[128 = 0]

[158 144 184 118 142 109 129 126 175  80  51 115 152  95 120 129 145 144
 138 163 126 133 162 111 147]
D:F
[144 116 190 166 143 110 127  86 180 120 121 119 170  69 130 125 116 172
 138 151 120 127 130 164 153]
X:Y
[154 121 196 107 126 120 146  92 163 105  74  57 155  92 131 122 113 153
 145 150  87 115 174  32 139]
W:B
[121 187 193 107 184  86 123 129 170  77 110 140 201 111 128 133 102 163
  85 175 117 139 116 167 197]
X:Z
[151 144 178 106 145 113 159 129 203  94  48 126 162 102 113 124 129 133
 135 152 121 148 170 151 152]
D:F
[160  73 189 163 129 115 139  90 189 130  33 104 112 102 126 136 115 151
 179 152 137 120  77 133  96]
D:S
[160  90 160 121 123 114 162 106 152 128  68 121 150 116 132 137 113 154
 130 145 132 113 154 119 143]
W:B
[145 145 170 124 149  99 128 118 176  96  82 116 149 113 138 128 122 143
 136 131 132 140 136 137 143]
X:Z
[159 156 212  91 156  78 166 143 197 121  62 124 171  89 135 129 109 151
 113 181 131 149 189 192 137]
D:F
[159  99 149 128 123 151 108 118 171  95  71 134  97 109 119 115 120 133
 151 140 141 143 174 113  94]
D:S
[161 138 151 138 143 111 148  87 172 121  60 136 145 116 126 150 124 125
 123 153 116 135 124 125 149]
D:F
[115 134 238 102 183  94 143  79 223 107  76 130 191  50 134 132  89 152
 115 172  88 150 142 188 177]
X:Y
[137 118 148 130 126 125 147 108 136 107  54 114 145 121 133 116 116 155
 139 131 166 128 173 140 150]
W:B
[137 128 178  93 127 130 129 120 181 107  68 133 152 106 146 104  96 134
 131 134 123 133 186 159 116]
W:B
[139  95 180 137 117  90 139  92 154 118  68 112 133  71 141 118  48 152
 154 130 128 138 166 156 111]
W:J
[138 124 177 130 135  98 123  93 167  97 108 114 150  89 131 123 119 153
 114 132 122 140 117 140 157]
X:Y
[148 142 180 120 136 113 138 112 144 100  42 110 154  99 138 136 121 136
 132 141 110 107 163 134 148]
W:J
[148 102 186 135 111 126 113 111 200 122  72 118 158  82 144 116 106 131
 144 142 128 143 152 156 111]
D:F
[164 127 180  85 184  86 134 127 152 107  79  98 166 105 120 131 136 138
 105 144 136 135 125 118 159]
X:Z
[156 111 175 184  91  85 155  86 151 135  36  85 134  91 135 150 180 136
 161 173 128 100  89 143 129]
W:J
[145 116 201 106 138 135 108 101 220  78 106 123 180  39 138 122 114 110
 144 131 116 150 169 141 107]
X:Z
[144 127 169 117 130 131 111 120 157 104  77 120 140 104 110 112 120 143
 136 149 146 142 171 133  99]
D:F
[165  92 182 160 112  89 124  92 202 128  26 105 108  96 134 159 154 146
 168 141 121 122 115 117  92]
D:S
[137  94 167 156 133  88 107  85 197 111  98 113 141  77 122 129 108 171
 133 152 125 126  88 139 129]
X:Y
[133 124 146 120 137 141 127 114 139 107  44 108 142 111 132 116 124 151
 147 135 119 129 209 115 148]
W:J
[126  65 174 119 129  83 119 122 150  95  66  88 135  97 134 128 147 139
 138 149 128 101 136 122 137]
X:Y
[133 106 171 119 114 128 107 123 176 121 122 106 122  72 137 102 122 149
 146 145 119 139 150 143 117]
X:Y
[154 122 179 135 109 105 118 135 195 102  51 127 138  99 125 128 118 103
 113 164 145 126 142 145 130]
D:F
[157 133 184 131 142 119 145 111 209 103  14 115 139  90 175 138 118 151
 142 169 132 160 200 139 131]
D:S
[107 101 177  74 145 111 108 116 171 119  81  62 123 135  86 129 126 158
 138 141 116 126 127 136 127]
X:Z
[139 111 167 147 126 133 139  85 170  81  89 121 116  96 148 119 114 140
 149 136 142 132 177 138 106]
W:J
[132 127 192 111 147 102 121 126 191  94 102 128 175 104 131 102 125 140
 131 128 126 146 136 128 118]
X:Z
[112 109 169 117 144 122 129 107 170 100  83 112 112  78 136 119 103 162
 121 133 108 132 121 151 134]
X:Y
[157 127 201 111 152 113 126  97 183  95  55 111 145  89 113  85 112 145
 142 157 138 167 181 175 121]
D:S
[135  82 193 149 147  55 120  90 193 119  77 104 135  80 133 156 151 164
 133 139 132 111  75 130 152]
X:Y
[133 136 150  80 138 154 123 124 171  76  88 134 161 105 133 123 100 133
 101 163 122 150 180 136 145]
X:Y
[164 120 165 159 131  89 133 100 147 117  21  95 104 125 144 182 153 126
 155 133 139 126 101 137 125]
D:F
[150 131 173 107 129 110 132 121 178  95  71 122 140 101 135 104 125 186
 128 150 131 149 166 122 111]
D:F
[135 126 165 106 143  91 122 121 154 103  67 109 144 102 140 111 127 143
 127 133 121 132 149 107 141]
X:Y
[178 123 189 137 140 106 147 120 191 109  29 116 141 109 131 117 126 133
 133 156 145 136 167 142 154]
D:F
[159 116 198 111 129 140 134  92 222 108 119 115 153  68 127 127  87 135
 145 165 123 146 136 156 111]
D:F
[107 109 171 102 125 135 131 105 180 110  54 107 150  90 143 122 137 169
 139 144 131 133 127 132 139]
X:Y
[134 133 186  91 148  89 149 128 167  97  83  94 170 109 137 155 131 136
 133 155 125 127 118 143 164]
X:Z
[175 117 162 111 143 114 118 125 157 151  66  96 137 108 132 215 143 149
 136 157 127 149 147 121 190]
D:F

[ 96 146 131 144 136 116 123 108 144 120 136 134 119 148 125 127 135 126
 121 105 130 132 134 127 119]
T:z891
[ 93 159 133 139 140 119 116 109 134 129 130 136 122 147 126 131 140 134
 116 111 133 147 127 117 116]
T:z274
[ 86 165 135 133 116 105 137 113 143 124 165 128 115 123 141 122 124 125
 121 173 132  97 125 120 151]
A:Z337
[ 47 174 137 137 146  99 128 112 141 128 148 144 109 152 121 141 146 143
 107 101 139 124 136  87 107]
T:z274
[ 77 157 132 136 118 107 128 103 133 126 161 126 121 136 133 122 129 130
 121 160 132 105 129 114 140]
A:Z337
[101 139 141 102 136 116 113 123 143 128 129 138 109 143 113 132 137 137
 119  96 128 184 130  91 113]
N:z551
[101 143 138  98 133 106 130 124 173 124 134 144  91 131 123 131 134 133
 122  97 129 173 129  95 124]
N:z551
[ 37 181 125 120 132  99 123  98 126 124 166 133 119 136 125 127 139 142
 114 144 146 119 133  80 117]
A:Z337
[ 90 139 128 136 131 116 140 116 138 119 151 126 131 132 124 124 128 137
 118 123 134  94 136 114 123]
A:Z337
[ 82 142 136 130 115 104 137 111 146 123 175 123 119 129 128 118 131 130
 123 164 130  95 134 114 143]
A:Z337
[ 93 140 141 111 133 113 117 111 149 108 134 142 110 141 129 136 131 129
 134  89 132 169 142 116 139]
N:z609
[116 141 126 100 130 117 112 109 152 131 113 134 105 139 119 122 131 129
 122 110 120 192 119 102 126]
E:z307
[126 149 128 143 139 126 117 114 145 133 114 135 121 139 132 126 137 128
 115 116 130 146 124 137 120]
T:z274
[ 84 145 134 129 119 102 136  99 159 104 154 123 125 138 135 114 127 126
 123 119 129 108 141 131 146]
A:z257
[ 87 149 134 139 126 113 127 114 135 127 171 125 126 137 129 125 131 134
 122 151 134 106 135 121 129]
A:Z337
[ 85 138 134 121 130 102 136 105 172 109 159 127 115 135 124 116 132 133
 121 102 131 124 147 118 133]
A:Z337
[ 94 158 127 134 138 125 112 111 110 137 130 137 123 140 129 133 137 137
 119 125 136 150 123 108 116]
T:z891
[ 81 149 140 106 128 112 123 117 150 111 146 149 101 130 136 143 129 129
 141 116 136 172 131  95 140]
N:z609
[118 140 131 112 133 115 117 117 157 130 125 130 105 141 119 120 135 131
 113 111 124 167 127 111 120]
E:z307
[ 98 163 138 144 133 109 120 116 149 128 136 133 108 148 129 130 135 129
 113 118 128 125 128 133 129]
T:z274
[ 97 141 129 107 133 114 124 118 166 121 130 143  99 125 124 129 133 134
 122 100 127 163 121  96 128]
N:z551
[106 131 124 126 121 125 127 104 125 119 130 123 131 134 125 119 123 124
 130 138 120 133 127 120 137]
A:z257
[116 130 138 110 132 109 119 115 178 132 130 136  93 144 114 126 131 131
 115 107 120 184 124 103 132]
E:z307
[118 129 135 109 132 110 129 122 169 116 130 133 108 136 124 125 130 128
 126  86 127 154 137 118 134]
N:z551
[ 91 147 119 118 125 123 121  95 118 124 132 127 127 130 129 121 126 127
 124 142 134 144 127 110 124]
A:z257
[ 99 145 138 101 137 115 116 109 161 124 126 145  96 137 122 127 132 136
 117 101 128 201 124  86 126]
N:z551
[102 136 142 111 136 113 115 117 156 102 135 143 108 139 130 135 135 134
 137  76 133 181 144 116 128]
N:z609
[105 135 127 133 123 117 131 109 134 119 135 124 127 136 128 118 127 124
 126 134 127 124 127 127 136]
A:z257
[128 127 133 106 131 120 116 114 160 132 111 127 108 148 109 121 132 132
 114  93 121 188 124 110 116]
E:z307
[ 91 130 139 139 125 107 134 105 169 112 161 127 114 142 123 119 128 129
 120 117 129 116 140 133 139]
A:Z337
[106 133 141 111 133 106 132  98 200 114 136 145  91 133 123 127 134 133
 121  80 125 178 134 110 138]
N:z551
[ 86 137 131 140 128 108 141 115 148 118 157 126 128 138 124 122 133 134
 123 120 126  89 139 128 132]
A:Z337
[ 78 146 122 114 128 121 125  95 123 118 144 124 127 128 123 119 128 136
 126 131 135 138 134  95 117]
A:Z337
[ 97 143 145 130 134 101 130 121 186 111 140 140  84 146 126 128 136 130
 122  81 130 147 138 125 139]
N:z551
[ 93 143 132 134 129 111 132 109 124 112 138 122 135 144 127 126 129 122
 129 118 128 108 138 132 137]
A:z257
[ 84 159 136 153 142 110 127 117 154 123 148 138 116 147 127 131 142 138
 113 102 138 111 136 124 119]
T:z891
[104 135 147 119 130 104 124 125 171 111 143 143 102 145 132 132 132 128
 131  96 128 164 138 120 138]
N:z609

[102 137 122 125  92 136 171 123  86 132 126 153 149 138 142  94 117 127
 149 112  98 138 139  94 136]
(75):P
[115  84 125 124 158 140 151 120 131 129 120 108 132 131 118 114 118 137
 137 116 117 113 123  92  99]
(86):R
[105  82 111 161 159 129 144 144 100 109 141 107 148 113 184 136 112 127
 203 132  91 138 119 112 115]
(81):Q
[103 119 132 139 102 135 167 125 125 126 125 137 152 141 143 110 124 130
 150 128  92 131 126  88 133]
(75):P
[117 101 125 150 158 148 160 136 109 102 128 112 138 105 170 126 125 135
 135 144 106 145 115  95 129]
(81):M
[106 115 109 149 104 135 176 137 112 130 123 144 155 131 154  96 117 127
 143 121  94 136 126  86 126]
(75):P
[113 107 147 148 152 130 156 136 114 112 133 131 149 115 163 141 131 122
 139 135  96 136 128 118 121]
(81):K
[128 139 132 147  93 132 160 123 127 122 122 162 154 115 143 110 113 126
 142 132 114 128 142 139 132]
(75):P
[111  86 123 100 146 145 133 133 132 138 130 113 115 127 120 121 119 125
 148 127 119 118 136 135 108]
(86):L
[103  90 105 119 131 146 155 136 126 148 126 103 121 123  99 117 116  94
 136 117 107 136 140 143 100]
(86):G
[116 119 133 141 127 131 133 139  99 117 137 144 138 125 173 127 129 124
 160 136 106 130 129 118 132]
(81):M
[130 120 131 150 136 115 136 140 113 101 130 123 143 116 158 135 126 126
 133 140  93 132 126 147 117]
(81):K
[127 127 132 165 135 146 149 124 105 106 141 147 133 121 185 133 113 122
 144 123 103 136 130 144 127]
(81):M
[113  91  96 116 162 138 142 127 127 139 124 104 137 125 120 120 101 120
 136 121 117 129 130 131 109]
(86):G
[122 121 126 111 112 142 129 124 131 147 136 123 118 128  98 115 119 130
 138 119 118 127 159 134 104]
(86):L
[ 99  55 100 121 146 141 164 125 106 122 126  94 143 137 133 108 109 140
 146 131 105 131 123  70 106]
(86):R
[109 106 126 131 157 138 147 130 128 139 123 120 126 126 133 128 131 122
 135 127 127 122 118 124 111]
(86):G
[117 132 126 131 107 140 174 121 121 121 123 146 141 128 132 120 113 129
 133 137 122 143 124 109 133]
(75):H
[144 144 133 145 120 121  98 122 144 120 139 145 116 124 163 130 147 129
 128 127 156 132 144 137 140]
(81):Q
[117  98 135 156 164 131 151 154 104 111 121 128 147 118 178 144 131 119
 150 141 103 135 101 145 128]
(81):K
[109 108 112 119 157 143 132 127 141 148 138 106 124 132 130 120 108 125
 135 130 125 127 134 118 112]
(86):G
[132 128 133 141 140 126 143 135 105 117 127 130 145 122 167 140 132 117
 135 137 115 147 108 133 134]
(81):Q
[119 117 145 143 131 117 144 138 100 117 129 144 156 114 173 137 120 128
 140 132  95 128 125 161  74]
(81):K
[131 121 118 153 135 128 138 135 102 113 134 132 130 127 170 140 125 134
 137 125 110 141 139 108 117]
(81):Q
[109  88 113 118 148 138 138 141 117 117 121 104 133 120 131  83 114 135
 141 120 102 122 126 104 114]
(86):R
[123  97 128 141 151 139 154 138 124 115 128 129 153  91 153 126 114 126
 131 140 109 135  95 131 115]
(81):K
[ 96  73 109 103 169 138 167 129 133 153 124  86 123 129 115 122 117 125
 138 123 118 136 136  87  93]
(86):G
[123 109 132 165 141 136 155 167  97  98 130 129 154 111 181 140 131 121
 134 133  99 140 117 111 118]
(81):Q
[104 105 137 142 159 131 159 145 110 118 130 134 148 115 178 129 127 116
 148 143  84 132 113 141 121]
(81):K
[110 106 115 120 131 133 133 112 143 125 125 107 125 128 114 119 122 135
 123 121 133 127 128  80 114]
(86):R
[156 168 129 140 102 117  83 126 121 126 124 163  96 138 151 134 132 113
 123 118 140 138 153 171 158]
(81):M
[135 120 136 146 114 126 148 146 109  93 128 134 146 112 169 143 124 126
 128 143  94 133 147 139 123]
(81):K
[107 129 140 146 121 131 155 132 119 135 126 150 143 129 121 119 115 126
 151 116 112 137 126 105 131]
(75):C
[126 136 138 138 111 127 157 129 124 123 127 154 138 130 161 127 118 126
 136 123 125 134 125 124 139]
(75):H
[107  97 114 110 152 153 148 129 133 129 118 104 149 121 113 109 106 122
 143 119 107 130 132 121  92]
(86):G
[117  95 117 118 146 141 135 128 126 142 123 100 121 129 111 124 121 124
 133 118 117 123 143 116 101]
(86):L
[101 109 129 143 133 136 155 118 117 126 156 137 148 126 166 120 114 134
 144 130 103 138 124 100 114]
(75):C
[103  87 138 158 178 135 148 164 105 110 125 125 156 120 190 128 125 134
 147 148 107 140 109 104 125]
(81):M
[119 116 124 144 133 140 151 127  92 120 127 122 141 130 154 125 107 131
 148 130 125 132 119  95 126]
(75):C
[ 99 132 133 151 136 126 130 133 109 107 136 128 143 126 181 133 126 131
 141 137 112 137 122 100 145]
(81):Q
[132 113 130 146 150 125 161 142 118 112 137 121 145 115 167 136 123 127
 136 141  94 140 110 137 121]
(81):Q
[114 133  85 136 106 142 133 129 110 130 127 153 132 130 169 112 114 119
 154 119 113 134 146 113 125]
(75):C
[129 125 138 170 119 131 137 124 100 112 125 130 152 120 155 138 127 117
 136 134 119 143 124 116 138]
(81):M
[106 106 112 140 126 140 158 122 117 122 119 145 140 130 151 123 110 122
 138 128 116 135 136 110 124]
(75):P
[111 112 107 141 107 132 154 130 118 121 136 131 131 134 155 112 126 133
 154 125 110 135 128  79 139]
(75):C

[164 120  97 123 119 141 132 136 110 126 119 106 104 124 127 137 128 130
 132 109 127 122 112 111 148]
(27):(55)
[130 180  99 130 120 122 125 111 119 142 113 139 157 138 119 121 130 135
 130 130 108 126 109 152 114]
(33):(43)
[137 124 118 142 101 106 116 125 108 110 119 106 135 164 113 121 120 112
 107 109 104 129 105 139 135]
(27):(60)
[140 164 129 135 135 126 139 110 142 146  96 156 161 132 113 121 153 142
 168 157 125 134 114 154 103]
(26):(44)
[142 134 104 129 114 121 141 123 125 131 129 105 123 126 110 133 148 134
 181 117 121 113 103 118 130]
(27):(64)
[119 125 141 126 141 132 127 115 147 135 154 127 163 146 107 115 128 127
 126 130 121 157 132 130 116]
(26):(42)
